Below is a small trained network, with its code and all its weights. Each question gives an input and a target symbol and asks what happens when units are switched off, that is, made to give their printed mean instead of their output.

import numpy as np


def w(rows, s, z=0):
    codes = np.array(rows[::2]) - 128.0
    scale = np.full(codes.shape[1], s)
    scale[-1] = z or s
    return codes * scale


def f(y):
    return np.maximum(y, 0)


def softmax(a):
    e = np.exp(a - a.max(-1, keepdims=True))
    return e / e.sum(-1, keepdims=True)


def log_softmax(a):
    a = a - a.max(-1, keepdims=True)
    return a - np.log(np.exp(a).sum(-1, keepdims=True))


def net(x, mask):
    ids = ['βδζηθμπφω'.index(c) for c in x.split()]
    T = len(ids)
    res = E[ids] + P[:T]
    r = res
    for j in range(3):
        rows = slice(4 * j, 4 * j + 4)
        q, k, v = (r @ M[0][rows].T for M in (Q, K, V))
        z = softmax(np.where(np.tri(T) > 0, q @ k.T / 4**0.5, -1e9)) @ v
        o = O[0][rows]
        res = res + np.where(mask[j], z, o[:, -1]) @ o[:, :-1]
    y = f(res @ A[0][:, :-1].T + A[0][:, -1])
    res = res + np.where(mask[3:7], y, B[0][:, -1]) @ B[0][:, :-1]
    return log_softmax(res[-1] @ U[:, :-1].T + U[:, -1])


Q, K, V, O, A, B = {}, {}, {}, {}, {}, {}
E = w([
[115,131,155,109,2,167],'β',
[172,174,140,100,85,119],'δ',
[221,189,140,156,154,148],'ζ',
[120,217,87,146,74,167],'η',
[106,152,64,52,147,195],'θ',
[114,89,62,36,118,52],'μ',
[38,144,105,203,108,80],'π',
[78,26,105,154,89,159],'φ',
[11,142,90,113,54,186],'ω',
],0.021)
P = w([
[160,127,252,74,138,69],'0',
[156,127,227,79,120,81],'1',
[143,124,212,80,106,81],'2',
[140,120,190,94,92,86],'3',
[135,125,172,108,81,89],'4',
[131,118,153,122,73,91],'5',
[128,118,130,133,64,95],'6',
[123,118,112,145,60,96],'7',
[119,114,96,154,47,97],'8',
[114,114,75,166,38,100],'9',
[111,119,61,173,36,102],'10',
[111,116,40,190,22,109],'11',
],0.013)
Q[0] = w([
[93,82,90,101,48,102],'head 0',
[52,199,184,98,41,129],'head 0',
[69,55,182,152,96,143],'head 0',
[35,135,142,168,93,134],'head 0',
[146,177,57,106,5,91],'head 1',
[136,158,82,69,154,249],'head 1',
[90,61,155,149,105,59],'head 1',
[119,150,76,88,223,195],'head 1',
[61,166,122,90,169,95],'head 2',
[146,146,124,74,88,68],'head 2',
[222,95,190,225,186,61],'head 2',
[47,93,53,42,58,113],'head 2',
],0.014)
K[0] = w([
[163,121,120,70,141,94],'head 0',
[126,142,34,44,48,101],'head 0',
[98,69,154,136,61,87],'head 0',
[92,106,68,144,101,63],'head 0',
[79,98,16,176,41,124],'head 1',
[118,153,74,33,137,69],'head 1',
[114,164,172,164,157,208],'head 1',
[157,138,122,90,205,80],'head 1',
[89,63,149,178,163,106],'head 2',
[115,130,78,181,72,103],'head 2',
[170,162,236,122,122,146],'head 2',
[64,88,2,166,83,135],'head 2',
],0.018)
V[0] = w([
[170,119,118,93,62,169],'head 0',
[78,197,100,115,118,129],'head 0',
[247,192,94,135,159,110],'head 0',
[147,73,164,129,106,99],'head 0',
[119,103,49,93,125,165],'head 1',
[155,126,107,103,94,128],'head 1',
[82,174,134,109,124,160],'head 1',
[143,111,127,155,139,194],'head 1',
[117,61,80,105,121,144],'head 2',
[206,119,119,124,121,97],'head 2',
[158,173,78,82,93,104],'head 2',
[149,116,128,85,149,243],'head 2',
],0.011)
O[0] = w([
[132,62,233,145,80,166,250],'head 0',
[110,146,118,151,70,148,187],'head 0',
[150,213,220,109,177,146,58],'head 0',
[147,57,102,36,121,211,195],'head 0',
[121,104,216,38,191,121,223],'head 1',
[150,136,135,96,128,147,222],'head 1',
[139,174,54,88,215,147,223],'head 1',
[173,49,75,196,227,156,21],'head 1',
[212,154,229,100,99,184,220],'head 2',
[159,90,100,203,76,100,44],'head 2',
[201,181,79,72,158,68,242],'head 2',
[182,142,50,127,74,254,2],'head 2',
],0.0061,0.0054)
A[0] = w([
[62,161,125,189,239,110,204],'neuron 0',
[112,1,73,159,190,155,4],'neuron 1',
[68,82,117,72,78,133,187],'neuron 2',
[193,14,185,77,226,70,199],'neuron 3',
],0.0083,0.0026)
B[0] = w([
[155,189,219,61,124,203,148],'neuron 0',
[5,188,98,18,81,55,143],'neuron 1',
[148,140,121,247,254,153,247],'neuron 2',
[164,142,73,151,64,193,186],'neuron 3',
],0.0082,0.014)
U = w([
[227,155,154,227,185,158,53],'β',
[140,152,76,236,178,199,67],'δ',
[87,67,124,97,65,166,95],'ζ',
[204,78,82,158,167,122,168],'η',
[119,235,85,174,3,213,1],'θ',
[178,67,180,35,55,75,194],'μ',
[117,101,160,157,177,69,176],'π',
[195,38,205,196,102,198,197],'φ',
[146,105,172,37,206,198,138],'ω',
],0.0057,0.0047)

Each question gives the input, a string of symbols that net reads in full, and the target symbol t.
The units are the heads (4 rows each of Q, K, V and O) and the neurons (one row each of A and B). Each row of codes is followed by its name. A weight is (code - 128) times the scale printed after its matrix; where a second scale follows, it is the last column's (O, A, B and U).
mask holds one flag per unit, heads first, then neurons. A switched-off unit (its flag False) gives its mean, the last column of its rows in O or B, instead of its output. The means were averaged over made-up inputs and are rounded, as every weight is.
A unit's drop is (log p(t) with every unit on - log p(t) with that unit switched off) / (log p(t) with every unit on - log p(t) with every unit switched off).
The circuit of an input: a set's keep is (log p(t) with only the set's units on - log p(t) with every unit switched off) / (log p(t) with every unit on - log p(t) with every unit switched off). Starting from all 7 units, units are removed one at a time, each time the one whose removal leaves the highest keep (on an exact tie, the one counted first), for as long as the keep stays at least 0.8.
circuit, biggest first: the units of the circuit, biggest drop first
most important unit: the unit with the biggest drop
top k neurons: the k neurons with the biggest drops, biggest first
heads that matter: for each layer, one digit per head in row order, 1 if its drop is at least 0.15 and else 0, layers parted by /
drop of u: that unit's drop, to one decimal
input θ β φ θ μ, target φ: circuit, biggest first	[head 2; head 1; neuron 3]
input π ω θ θ μ ω, target ω: heads that matter	011
input η θ θ φ μ ω φ θ θ φ δ, target φ: circuit, biggest first	[head 2; head 1]
input φ β μ, target φ: heads that matter	001
input μ ζ η, target μ: circuit, biggest first	[neuron 2; head 2]
input μ η θ η θ π ω π, target ω: circuit, biggest first	[neuron 0; head 1; head 2]
input β π θ β μ μ ω φ ω μ, target ω: circuit, biggest first	[head 2; head 1]
input θ π ζ ζ μ θ φ β, target φ: heads that matter	001
input θ μ η ζ θ ω η β, target ω: heads that matter	111
input β θ θ μ η, target μ: circuit, biggest first	[head 2; neuron 2]
input φ η δ ω δ η π ω θ δ δ θ, target ω: top 2 neurons	[neuron 3; neuron 2]
input η μ π φ δ θ θ π ζ θ, target π: circuit, biggest first	[head 2; head 1; neuron 2]
input η δ ω φ, target ζ: circuit, biggest first	[neuron 1; head 0]
input π η μ η μ, target η: most important unit	neuron 3
input μ π δ δ θ β θ θ ω δ, target ω: circuit, biggest first	[head 2; head 1]
input ζ μ δ μ μ ζ ω θ ω β β, target ω: circuit, biggest first	[head 1; head 2]
input μ η η θ π δ, target π: drop of head 1	0.4
input μ μ μ ω, target ω: drop of neuron 3	0.2
input η δ θ μ β θ π θ δ, target π: drop of neuron 3	0.2
input ζ θ β θ θ π θ μ, target π: drop of head 2	0.5
